(in the rows, 128 means zero)
Each row of numbers stands for one node and depends on some of the facts below. Use the named rows to name the rest.

Some rows with their names:
zoska: [147 134 157 125 123 108 111 113 118 120 147 128 122 106 127 119 145 123
 144 125 125 136 143 133 119 126 132 135 135 106 139 122 132 148 128 135
 145 143 115 130 120 123 123 155 121 132  94]
kloklis: [124 122 138 124 124  95 119 144 102 123 147 123 129 117 142 143 131 110
 146 128 136 116 124 131 121 126 122 124 145 109 120 102 100 150 132 127
 145 142 138 134 126 114 124 132 127 126 109]
revobre: [122 130 141 124 140 101 137 166  99 106 112 126 121 147 104 151 144 126
 140 166 121 104  99 130 105 141 154 135 126 143 131  80 132 161 149 133
 117 123 155 123 142 109 136 131 153 128 177]
fovipek: [130 101  98 116 166 118 145 110 156 133 113 119 154 154 177 145 103 123
 102 154  93 129 158  97 223 121 114 145 113 148 119 131 103 183 124 134
 169 113 146  85  33 148 111  92 106 107 147]
skeklil: [ 90  82 103 145 147 155 138 101 174 161 148 123 146 162 123 109  95  95
  76 118 101  82 138 155 159 131  97 114 112 150 119 157 106 107 114 157
 176 115 143 103  84 160  95 122 113 131 130]
driplol: [126 121 125 130 155 138 145  84 174 129 119 120 120 132 160 131 100 132
 109 127 113 152 176 128 190 129 115 138 110 147 138 161 125 143 117 142
 145 113 118 109  72 152 114 110 116 102 142]
dratro: [146 141 108 141 130 148 142 118 145 117 131 123 135 135 130  98 128 149
 122 112 155 157 129 156 138 130 122 133 108 145 145 165 118  91 135 135
 107 130 103 144 129 154 118 119 114 133  95]
zutor: [132 155  86 141 101 162 138 103 124 126  78 126 126 144 137  87 129 152
 106 132 141 129 115 104 137 148 135 127 110 148 116 172 144  79 128 128
  87 124 102 105 128 106 155  79  86 139 101]
subel: [142 145 113 144 135 141 149 127 149 116 147 130 129 128 129  93 128 144
 140 101 165 166 136 176 132 132 118 128 116 143 156 176 114  92 134 140
 108 131 111 156 132 158 115 122 114 125  88]
gagipun: [130 133 157 113 140 126 120 153 118 108 112 130 108 139  84 148 153 138
 137 159 100 123 109 128  91 133 162 136 125 137 151  99 172 150 133 133
 114 113 147 131 149 126 147 151 165 120 210]
grozul: [105 138 144 133 104 117 115 124 120 127 135 120 113 112 123 139 134 102
 147 108 133 121 136 122 106 113 119 121 151  96 123 125 135 112 119 130
 140 137 118 138 152 112 137 147 133 119 101]
plidros: [147 132 139 120 101 132  82 148  96 147 147 146 148 118 150 177 141 129
 106 114 172 144 121  89 131  88 128 145 161 103  85 102  94 149 135  61
 128 133  98 154 204 146 104 135 142 151  99]
graplas: [133 128 144 121 139 101 131 164 101 110 125 129 123 134 112 156 142 125
 147 153 126 120 107 126 113 134 151 134 130 126 132  84 126 164 144 126
 123 123 151 134 140 118 131 136 158 123 176]
ginol: [140 134 150 113 127 111 113 120 118 124 144 123 117  97 128 126 142 130
 170 118 110 153 139 134 104 121 135 122 142 103 148 129 142 146 118 141
 138 138 137 139 110 119 141 149 118 117 130]
brodrer: [125 156 151 133 111 113 123  86 111 120  92 125 102 114 131 131 138 112
 128 145 128 117 147 110 120 148 144 137 142 122 116 133 145 142 128 134
 119 128 100 114 124  78 153 118 115 135  96]
tetror: [135 114 102 118 143 146 127 101 164 136 134 126 145 131 152 111 115 139
 121 117 100 149 154 126 172 122 110 126 111 131 143 153 134 127 111 143
 152 127 131 113  65 158 117 117 105 116 140]
komul: [142 133  94 151 126 137 161 170 125 119 135 119 134 119 159  94  99 155
 154 104 172 158 122 130 130 129 118 123 104 130 119 127  96  83 131 129
 101 142 129 132 137 131 122 103 120 111 112]
lalas: [131 131 140 125 128  97 120 146 106 125 141 124 132 116 147 147 134 110
 150 125 138 129 132 121 125 124 129 123 149 107 120 106 100 152 137 121
 135 139 138 133 123 109 126 131 126 122 105]
mastor: [130 126 139 122 129  96 120 145 103 120 144 123 135 111 149 146 132 111
 150 126 136 129 131 119 126 127 130 127 149 105 123 105  99 154 135 124
 137 138 137 131 126 110 126 130 126 121 102]
relam: [125 137 145 123 118 111 116 116 120 130 130 123 116 106 126 121 138 111
 150 122 113 120 137 121 109 129 133 113 147 109 129 135 136 139 120 138
 136 134 131 122 117  98 141 132 115 125 109]

There are 3 kinds of fact about the nodes: α, Ω, γ.
badrus Ω:486 γ:stotrasun, bisel
baklek Ω:486 γ:rituklar, vudran
bapli α:kofidok, fovipek Ω:686
beden Ω:121 γ:gredir, vudran
biros Ω:486 γ:gredir
bisel Ω:121 γ:tader
braklerin Ω:121 γ:trofutro, kluke
brarek α:fovipek, tetror Ω:121 γ:zudrir
bregur α:bapli Ω:486
bresem α:zupluklir Ω:121 γ:lestarem
bristam Ω:686 γ:klukles, dimok
brodrer Ω:686 γ:zestu, vistu, bresem, vudran
brosam α:skeklil Ω:121 γ:klaples
brozum Ω:386
bruvu α:tiflukel Ω:686 γ:rituklar, dega, steskatar, vudran, skeguk
butrezus Ω:121 γ:pusto, famel
butrin Ω:486 γ:veskekol, druku
buza Ω:686 γ:reme
daflik α:fovipek Ω:386 γ:tader
dega Ω:486 γ:tubo, plukes, tader
dimok Ω:486 γ:bisel
dostus Ω:486 γ:bisel
dradra Ω:355 γ:grebel, tader
drafa α:fovipek Ω:386
dratro α:klorir, driplol Ω:326 γ:klaples
drestar Ω:355 γ:zupluklir, famel, ponar
drestel Ω:486 γ:tader
dribel Ω:121 γ:trostal
drilo α:tetror, fastal Ω:686
driplol α:fovipek Ω:686 γ:fastal
druku Ω:386 γ:grolok, plukas, dimok, resuver
fakli Ω:486 γ:zestu, ginol, bisel
fale α:bregur Ω:121 γ:lestarem
famel Ω:121 γ:tader
fastal Ω:121 γ:lestarem, tubril
flatetro Ω:121 γ:ginol, gagipun, tader
floflar Ω:326 γ:plukas
floplur Ω:121 γ:grolok, gredir, klozen, vudran
fovipek Ω:486 γ:revobre, klorir
fugu Ω:121 γ:suflus, famel, tader
fuvu α:kofidok, skeklil Ω:686 γ:grolok
gagipun Ω:386 γ:grebel, tader
garar Ω:486 γ:revobre, plukas, tader
ginol Ω:121 γ:lestarem
graplas Ω:486 γ:siklal, bresem, tader
grebel Ω:355 γ:tader
grede Ω:121 γ:revobre, zetur, resuver
gredir Ω:486 γ:bisel
grolok Ω:486 γ:pugraster, famel, tetror
gropa Ω:121 γ:gagipun, tader, vudran
grozul α:trezuk Ω:355 γ:lamom
grula α:fovipek, tetror Ω:486
gruza α:zutil Ω:486
gugem Ω:486 γ:vudran
kimim Ω:121 γ:trofutro, tubo, buza, ponar
kimuro α:drafa, driplol Ω:686 γ:garar, vudran
klaples α:zutil, tiflukel Ω:386 γ:gredir, reme, tader
kleflil α:pligre, tebadom Ω:486
kliridrak α:sube Ω:121
kloklis Ω:486 γ:revobre, pugraster, plukas
klorir α:kofidok Ω:386 γ:sogris
klozen Ω:386 γ:klaples
kluke Ω:121 γ:klukles, resuver, ponar
kluki α:gruza Ω:486 γ:tagak
klukles α:fovipek Ω:121 γ:reme, tader
kofidok α:skeklil, driplol, fovipek Ω:486 γ:grolok, tader
komul α:zuflen, rituklar, zutrun, tavun Ω:486
kunel α:drafa Ω:686
kuzol Ω:121 γ:zanir, vudran
lalas Ω:486 γ:drilo
lamom α:drafa, fovipek Ω:326 γ:revobre, brosam, famel, tubril
leska Ω:686 γ:dratro, vudran
lestarem α:bapli Ω:686 γ:tader
mastor Ω:486 γ:kliridrak
matis α:kimuro, klorir, sogris Ω:686
mipim α:zuflen Ω:486 γ:trostal, zutor
mires Ω:121 γ:drilo
moki Ω:121 γ:druku, skeguk
mugris Ω:121 γ:kluki, rubis
mumo Ω:121 γ:vistu, tader
naklas α:drilo Ω:121 γ:siklal, tader
natrun Ω:386 γ:zutrun
paska α:tetror, bapli Ω:486 γ:lamom, gredir
plaplaski Ω:326 γ:drilo, trofutro, stotrasun
plidros α:vonok Ω:486 γ:floflar, bisel
pligre α:skeklil, driplol Ω:486
plokil Ω:355 γ:bristam, teso, tader
plubul Ω:486 γ:zanir, tader
plukas Ω:486 γ:fale
plukes α:driplol Ω:326 γ:gredir
ponar Ω:486 γ:siklal
pugraster Ω:121 γ:famel, reme, tader
pusto Ω:386
relam Ω:386 γ:rituklar
reme α:skipam Ω:121 γ:famel, tader, vudran
resuver Ω:486
revobre Ω:486 γ:rituklar, tader
ridru Ω:121 γ:rituklar, ponar
rituklar Ω:486
rokom Ω:121 γ:plukas
rubis Ω:121 γ:bisel, vudran
siklal α:skeklil, fovipek, fastal Ω:486
skeguk α:skeklil Ω:686 γ:vistu
skeklil α:driplol, fovipek Ω:386 γ:trostal, famel, reme
skipam α:fovipek Ω:355 γ:stotrasun, tader, vudran
skiplin α:klorir, skeklil, zutil, zutrun Ω:386 γ:mastor
sogris Ω:686 γ:trezuk
stebri Ω:486 γ:famel, beden, reme
steskatar α:sogris Ω:486
stidro Ω:486 γ:plaplaski, grebel
stotrasun Ω:121 γ:pugraster
stuma Ω:355 γ:gagipun
sube α:tavun, traron Ω:486
subel α:zutil, driplol, matis Ω:326 γ:trofutro, pusto
suflus Ω:486 γ:tader
sukes Ω:386 γ:stotrasun, rubis, plidros
tader Ω:686
tagak α:ridru Ω:486 γ:daflik, lestarem
tavun Ω:486 γ:driplol, zoska
tebadom α:drafa Ω:486 γ:dimok, kluke
teso Ω:486 γ:bresem
tetror α:drafa Ω:121
tevi α:zutil, traron Ω:486 γ:natrun
tibras Ω:486 γ:trostal, fale, brosam
tifla α:fale, skeklil, fovipek, tetror Ω:121
tiflukel α:fastal Ω:486 γ:famel
tifu Ω:355 γ:famel
traron α:driplol, skipam, tavun, fastal Ω:121
trebil α:bregur, fovipek Ω:121 γ:famel
trezuk Ω:355 γ:beden, tader
trofutro Ω:486
trostal Ω:686 γ:pugraster, fale, grebel, tader
tubo α:brarek Ω:121 γ:zanir, stotrasun, tader
tubril α:bapli Ω:686 γ:famel, vudran
vapla α:ridru Ω:686 γ:mires, bisel, tader
vatrugim Ω:686 γ:grebel, kluke
vekli Ω:386 γ:dega, tader
veskekol α:skeklil Ω:686
vistu Ω:121 γ:stotrasun
vonok Ω:355 γ:tubo
vudran Ω:486 γ:tader
zanir Ω:121 γ:rituklar, famel
zemotrur α:sogris Ω:121 γ:bisel, dribel, tader
zestu α:fovipek Ω:686 γ:trofutro, ponar
zetur Ω:121 γ:kluke
ziklus α:siklal Ω:486 γ:rituklar, teso
zoska Ω:326 γ:brozum
zubro α:kofidok Ω:486
zudrir Ω:121 γ:grebel, kluke, trezuk, vudran
zuflen α:driplol, fovipek Ω:486 γ:klukles
zupluklir α:fovipek, druku Ω:121 γ:bresem
zutil α:drafa, skeklil Ω:326
zutor α:rituklar, fovipek Ω:386 γ:revobre, dimok, vudran
zutrun α:kofidok, fastal, bapli Ω:386 γ:tader

Name these rows:
No name comes twice in this set of rows, the named rows included.
[146 123 115 129 152 136 139 101 157 125 135 121 136 130 143 105 119 138
 117 123 125 157 152 141 176 125 118 145 103 144 147 155 122 127 130 145
 136 125 117 119  84 156 107 122 115 118 119]  zutil
[119 131 155 124 170 114 130  76 156 135 113 110 100 132 132 149 124  98
 119 130 126 160 169 162 163 130 125 137 157 177 144 194 104 171 127 130
 127  96 137 132 100 128 116 122 127  94 120]  sogris
[ 80  79 143 146 137 141 124 146 135 154 159 136 135 171  32 128 131  87
  82 155  85  25  71 181  57 140 120 119 114 151 126  87 146 111 123 160
 174 111 166 120 168 143  99 180 179 165 195]  famel
[140 151 120 162 115 141 158  97 123 132  87 109 106 108 142  75 108 137
 121 127 144 137 139 120 122 154 137 139 106 148 108 148 136  85 118 141
  91 125 105  90 128  91 136 101 120 115 106]  bruvu
[ 87  92  82 162 112 161 139 121 165 150 166 132 153 161 111  87 105 112
 103 101 125  72 108 174 112 136  83  97 102 130 128 149 111  46 119 161
 170 138 122 128 126 162 107 133 109 164 100]  trebil
[137 122 190  73 150 103 130  92 148 137 132 158 132  92 140 120  90 130
 117 134  82  87 133 123 136 149 111  92 122 115 151 129 155 165 113  91
 119 156 172 151  71  92 170 156 137 147  70]  ridru
[115 148  97 130 136 163 160 113 147 116  65 123 124 165 113 127 120 140
  86 156 111 119 116  96 159 136 140 151  98 171 124 139 175 106 132 129
  96  99 118  90 121 126 141  99 132 116 176]  skipam
[149 121 110 149 142 129 157 161 118 138 135 112 132 107 161  96  97 145
 142 113 152 157 135 123 142 125 122 133 107 136 110 118  97 111 117 129
 111 131 142 110 112 120 111 111 132  97 121]  sube
[132 164 123 130  99  99 125 112  75 118  67 115 127 136 133 123 154 104
 113 177 133  92  94  88 128 156 152 145 152 147  97 132 120 149 142 126
  95 128 123  91 126  54 161  86  99 150  69]  gugem
[138 117 104 133 152 116 155 130 129 127 116 110 138 121 169 111 102 126
 136 137 120 139 143 111 170 132 119 130 110 137 118 127 101 142 124 138
 135 127 149  92  59 116 119  97 109 102 129]  rituklar
[124 117 105 117 130 145 122 106 160 135 136 131 140 135 157 134 119 136
 118 114 108 137 159 111 167 119 114 118 122 112 131 146 132 129 118 125
 152 127 115 124  88 153 126 113 101 122 130]  druku
[113 124 167 132 136 113 126 131 140 118 136 137 109 126  98 155 137 120
 137 139 118 117 136 149 103 131 143 130 123 122 142  95 150 145 131 139
 140 119 129 137 154 134 132 162 162 118 184]  trostal
[ 78 126  92 174  97 153 153  84 149 134  98 123 125 171 115  90 103 101
  72 137 133  53 116 151 127 173 109 120 106 163 104 164 124  57 129 165
 135 124  97  91 125 104 129  90  95 170  80]  tubril

Now the same nodes, written a new way:
Named rows:
graplas: [129 132 131 133 137 127 120 142 110 148 115 135 125 138 114 139 122 151
 143 123  95 107 109 149 125 126 112 148 109 142]
traron: [ 95 109 135 118 111 131 153 164 102 146 156 124 109 153 104 151 119 137
 130 110 118 103 116 149  95 165 118 146  83 147]
fastal: [118 124 119 138 120 133 131 145 117 145 134 124 108 141 111 127 112 154
 141 105 124 127  95 132 107 143 112 146  79 151]
pusto: [ 88 112 134 138 115 128 108 147 103 137 129 117 119 151 122 108 132 153
 158 119 116 117  87 168 113 128 113 148  99 144]
plidros: [116 115 130 129 129 126 129 158 102 138 122 133 129 151 113 128 125 139
 145 117 112 103 112 161 116 131 111 147  94 141]
floflar: [115 119 131 132 126 124 129 138 113 154 115 130 116 154 117 125 127 147
 148 125 114 114  96 146 107 121 104 150 103 145]
tetror: [ 99  99  99 114 136 100 151 177 112 107 123 120 125 152 118  91 159 119
 160 126 130 125  95 169  95 120  97 158  90 150]
kimim: [122 135 122 131 132 119 127 143 116 154 121 126 115 142 111 134 121 146
 137 133  99 122  99 140 119 133 107 146 112 143]
fovipek: [104 160 113 124 124 101 114 148 117 153 133 161 127 140 121 137 126 133
 131 132 108  75 113 156 121 111 103 180 119 122]
bapli: [114 136 119 147 133 122 125 156  98 140 111 158 149 191 115 108 104 102
 131 120 146  79 121 145 148 117 116 151  88 133]
bregur: [118 128 126 148 137 126 125 160  90 126 106 137 142 174 118 120 104 109
 142 114 128 112 109 144 142 127 118 135  80 144]
skeklil: [103 123 109  99 111 115 112 169 139 163 122 136 127 154  97 115 112 150
  86 120 100  86 131 191 128 144  96 164 118 106]
lalas: [125 128 132 134 134 126 119 144 106 149 117 133 126 142 115 136 124 150
 148 127  98 106 107 154 120 124 110 147 108 142]
grebel: [126 118 126 138 132 131 133 141 105 152 131 133 120 148 109 123 128 147
 156 130 116 107 101 149 120 128 107 149 109 144]
gropa: [123 137 123 131 133 120 127 142 118 153 121 126 114 142 110 135 120 145
 135 131  97 123 100 139 121 134 107 147 113 143]
resuver: [105 105 134 139 119 132 119 145  96 143 126 131 122 153 123 115 130 151
 168 118 122 109  91 169 110 119 106 150  97 141]
pugraster: [112 124 124 133 125 124 126 144 111 151 125 124 113 148 114 124 124 146
 147 128 112 123  92 148 114 130 104 148 107 143]
mastor: [ 53  44 109 160  67 108 118 231  81 146 104 188  70  85  76 112 125 169
 159 102  84 146 148  87 202  64 139 121 150 169]
kimuro: [134 110 122 109 145 120 151 164 123 136 122 140 132 142  98 135 145 147
 130 120  99  78 140 161 109 135 114 156 102 145]
steskatar: [100  96 133 131 120 132 132 161  91 134 130 129 127 160 118 116 130 139
 160 111 128 105 103 172 106 130 110 147  85 143]

Name these rows:
No name comes twice in this set of rows, the named rows included.
[120 125 114 116 119 123 118 163 118 164 113 149 137 170 102 122  97 132
 101 119 115  85 132 178 139 133  98 154 108 109]  kofidok
[132 119 134 130 143 129 139 150 109 143 118 141 134 154 105 137 128 140
 137 121 107  85 129 146 123 133 121 145 100 148]  vapla
[125 125 136 127 137 128 141 163 100 136 126 133 130 146 106 157 116 133
 129 113  98  98 128 143 118 150 126 138  87 150]  tiflukel
[126 127 127 125 136 123 130 158 109 143 118 136 131 147 108 140 119 138
 130 120  99 100 122 154 123 135 114 145 100 140]  ziklus
[141 108 125 126 138 134 128 153 117 159 101 140 142 169  97 117 112 143
 119 123 112  88 133 165 138 131 108 141 105 130]  fuvu
[102 132 113 122 126 109 132 164 110 131 131 149 130 151 119 124 130 124
 138 118 122  87 116 162 115 121 107 167  97 132]  grula
[104 121 121 125 123 120 139 159 108 144 134 127 117 154 110 130 122 132
 136 123 118 114 106 149 109 142 108 149  96 143]  reme
[ 54  43  99 143  72 104 118 252 100 141  94 173  76  92  59 107 115 162
 113  99  67 151 168  94 216  90 144 109 148 164]  skiplin
[133 119 107 110 155 103 144 172 121 115 107 131 135 132 110 123 150 132
 140 126  92 107 124 162 113 122 107 153 102 148]  tebadom
[158 136  95 144 118 148 122 141 152 135 130 136 105 103 104 127  92 195
 124  50 132 122 113 111 106 145 118 154  35 152]  tavun
[124 101 136 128 134 137 146 156 105 138 125 136 130 159 104 129 130 143
 144 111 120  88 126 155 114 138 121 144  87 149]  matis
[ 78 143 113 121 115 105 116 163 117 134 140 141 123 152 120 119 127 126
 124 120 118  86 110 166 118 130 111 172 104 127]  daflik
[128 105 116 120 148 117 148 162 119 121 114 138 135 148 108 112 152 138
 151 118 115  91 123 161 112 119 112 156  96 150]  kunel
[122 127 129 124 134 124 132 158 108 142 124 137 128 145 109 145 121 138
 131 119 100  96 123 152 120 138 115 148  98 141]  mipim

The same nodes again, as new rows of numbers:
Some rows with their names:
fugu: [162 136 135 127 133 112 160 133 139 106 112 138 125 128 146 149 104 143
 130 121 139 154 151 125 119 119 147 148 145 104 115 137 151  90 109 120
 175  88 144 164 153 143  93 130 135 118 115  98 145]
mires: [147 108 137 142 157 133 145 139 139 133 119 112 119 107 104 149 135 122
 119 124 127 118 139 126 136 123  94  92 105 125 142 148 135 112 116 100
 143 116 123 123 101 137 159 139 163 136 158  81 136]
dribel: [128 130 118 153 120 126 161 122 140 124 144 125 145 124 125 116 117 121
 116 114 140 147 114 138 117 124 121 133 134 108 136 146 136 106 118 114
 142  81 123 150 136 148 125 141 150 130 124  96 125]
zudrir: [157 124 150 134 146 107 144 154 135 117 110 117 126 118 112 165 116 115
 124 105 118 126 133 115 149 113 116 121 132 124 121 126 138  85 124 108
 160 120 148 158 119 142 133 133 160 142 124 117 139]
fale: [107 124 152 128 135 157 138 122 116 124 127  87 133 145 136 103 127 130
 125 100 126 137  88 159 106 131 139 103 121 176 138 124 101 169 176 130
 125 166 115 150 110 126 160 165 133 130 114 157  97]
tifla: [129 102 100 124 146 155 124  85 102 132 115 165 100 118 120  85 127 113
 121 155 149 134 129 115  64 129 121 100  78 110 141  81 141 145 180 127
  78 162  90  91 149 117 127 105  91 159 125 147 163]
stotrasun: [103 129 119 170 113 152 154 117 144 144 166 104 147 131 124 108 129  90
 113 122 129 158 102 148 118 127  93  94 122 117 143 165 111 125 108  96
 134  71 112 120 110 147 155 141 151 145 146  70 107]
floplur: [154 148 128 130 123 102 161 127 135 104 115 145 127 119 143 152  99 122
 135 101 134 147 144 125 119 117 145 166 151  99 109 110 152  75 118 129
 164  93 153 184 164 143  95 123 137 125  91 128 144]
lamom: [122 151 126  84 110 154  86 152  97  76 128 139  69 132 125 111 129 161
 126 130 137 158 110 111 136 154 135 156 121 192 121 137 106 143 196 135
 147 157 142 136 136 109 108 130 115 151  73 188 122]
grozul: [118 147 112 121 131 119 109 135 113 142 117 148 142 145 160  97 117 170
 143 113 150 159 116 137 118 149 171 157 133 144 108 114 126 136 123 154
 118 145 133 164 155 115 111 120 107 105  96 147 105]
zutrun: [133  93 181 122 175 142 128 112 125 158  94  95 149 153 149 125 122 174
 127  86 135 146 116 155  94  97 185  74 125 181 132  96 127 168 185 118
 133 184 109 163 117 123 159 150 135  97 146 122 117]
zutor: [135 102 171 126 145 143  78 149 114 107 109 125 104 146 140 129 132 134
 100 100 106 173  99 111 131  99 145 115 122 201 117  89 138 110 217 102
 149 150 130 150 134 123 119 111 125 159  90 168 143]
bregur: [130 116 144  68 133 129 137  83 120 155 114 115 144 112 106 117 156 158
 177 100 164  44 142 115  87 130 168 114 116 114 176  82 122 173 187 156
  59 230 118  83 107 121 126 133  99 115 145 159 140]
gugem: [129 159 110 125  95 106 143 121 144 117 147 134 140 126 136 145 124 129
 142 132 129 116 146 135 145 131 139 181 162 100 109 153 133 106  95 134
 136  84 144 133 138 141  94 122 126 117 126 126 130]
rituklar: [ 67 152  95 170  64 156 141 114 146 155 206 105 179 133 116  91 153  84
 123 126 122 114  86 165 135 143  86 126 142 119 144 170  84 143 101 116
  95  80 117  87 105 145 145 147 132 130 146 110  91]
teso: [112 146 105 137  86 132 140 117 150 138 164 123 150 126 130 127 144 107
 135 141 132 108 131 140 139 139 110 142 144  96 131 166 115 134  89 128
 114  85 126 103 123 136 115 121 126 117 148  98 118]
steskatar: [ 91 152 124 127  89 142 117 115 127 140 157 112 158 146 140 102 139 115
 138 135 130 123 120 140 122 148 144 132 144 131 128 143  88 184 113 154
 101 144 114 120 132 130 145 116 100 143 131 150 114]
dimok: [ 89 155 113 152  75 129 126 118 144 149 189 108 185 130 121 118 145  67
 127 119 117 111 105 139 153 128 102 148 144 100 128 147 103 117 105 131
  97  92 127 115 117 152 126 121 121 148 128 122 113]
skeguk: [110 101 141 168 160 138  76 130 102 149 127 110 127 142 138 141 111  90
 109 154  65 149 115 149 147 119 119 110 108 174 101 109 122 149 120 154
  97 163 109 133 114 109 178 135 132 130 145 176 108]
trostal: [111 127 122 156 114 122 145 125 143 131 141 122 139 130 142 118 110 126
 115 112 135 152 107 136 138 128 123 145 152 112 129 140 130  95 102 132
 141  83 131 146 135 136 114 134 142 107 125  99 109]

Rows to name:
No name comes twice in this set of rows, the named rows included.
[ 99 124 141 149 135 139 151 129 114 124 102 124 128 159 176  94 104 150
 103 117 128 191  95 146  96 132 154 112 121 160 122 117 120 154 126 137
 148 137 120 196 160 122 152 127 122 120 100 140  99]  klaples
[148 149 124  91  92 130  78 141 127  93 151 148 102 116 103 160 165 118
 136 120 121  99 134 101 173  99 126 183 163 152 120 120 143  71 203 108
 131 116 148  79 122 124  49 117 122 145 102 178 161]  fovipek
[ 81 110 142 140 111 150 121 116 129 166 148  96 147 149 140  85 144 129
  99 147 152 158 101 100 106 149 128  57 101 134 161 149  94 205 119 146
  98 155  84  91 119 133 180 101 106 157 158  73 109]  drilo
[120 123 130 148 116 117 137 126 143 146 145 113 135 130 140 132 121 123
 107 128 132 148 123 112 139 124 122 125 137 109 132 149 137 102  93 128
 141  91 125 126 128 141 119 120 144 114 138  73 119]  buza
[153 111 160 130 156  94 119 144 135 131 110 123 128 114 111 181 128 117
 113 119 119 114 146  91 171 114 123 121 134 120 124 119 148  77 111 131
 142 131 140 132 115 134 128 113 154 129 132 109 136]  vatrugim
[140 137 118 114 114 104 138 122 152 143 136 140 147 111 114 150 147 123
 142 163 151  96 181 104 142 130 115 131 134  64 138 156 135 125  78 119
 119 104 125  81 130 139 122  93 117 132 161  75 159]  lalas
[ 83 158  97 153  72 146 155 110 142 139 180 115 160 130 127  98 143 105
 133 126 127 119  96 174 130 142 105 163 144 117 131 163  96 128 104 125
 108  76 129 116 116 138 122 155 133 109 128 129  89]  gredir
[ 87 157  99 162  66 127 143 122 142 138 184 119 173 133 122 117 133  82
 137 115 111 121  99 153 145 138 108 158 157 103 120 151  99 113 108 131
 111  84 135 123 125 144 115 134 132 135 118 140 106]  revobre
[170  91 140 159 190 152  46 145  92 102  82 162  71 153 168 153 110 110
 102 179  65 199 141 155 130  88 150 124 118 231  69  83 169 123 184 103
 146 135 116 154 153  91 125 123 132 117 131 194 149]  skeklil
[133  83 157  83 153 147  98  72 110 161 119 121 114 118 108 112 154 160
 148 106 151 107 112 111  83 102 179  92 101 152 160  53 152 140 248 143
  61 217 106  58 108 111  92 134  99 114 140 142 142]  bapli
[163 120 149 141 147  99 140 134 143 138 123 128 151 121 119 158 116  90
 121 128 123 130 168  92 139 110 116 105 125  79 125 133 145  96 101 112
 146 113 121 144 140 155 130  82 134 169 142  70 169]  braklerin
[142 113 147 107 141 170  90 141 120 101 125 117  86 131 131 119 147 149
 113 139 132 157 119 125 116 117 139  95 115 200 129 136 123 162 209 100
 141 142 113  98 110 115 132 127 125 159 130 133 139]  zupluklir

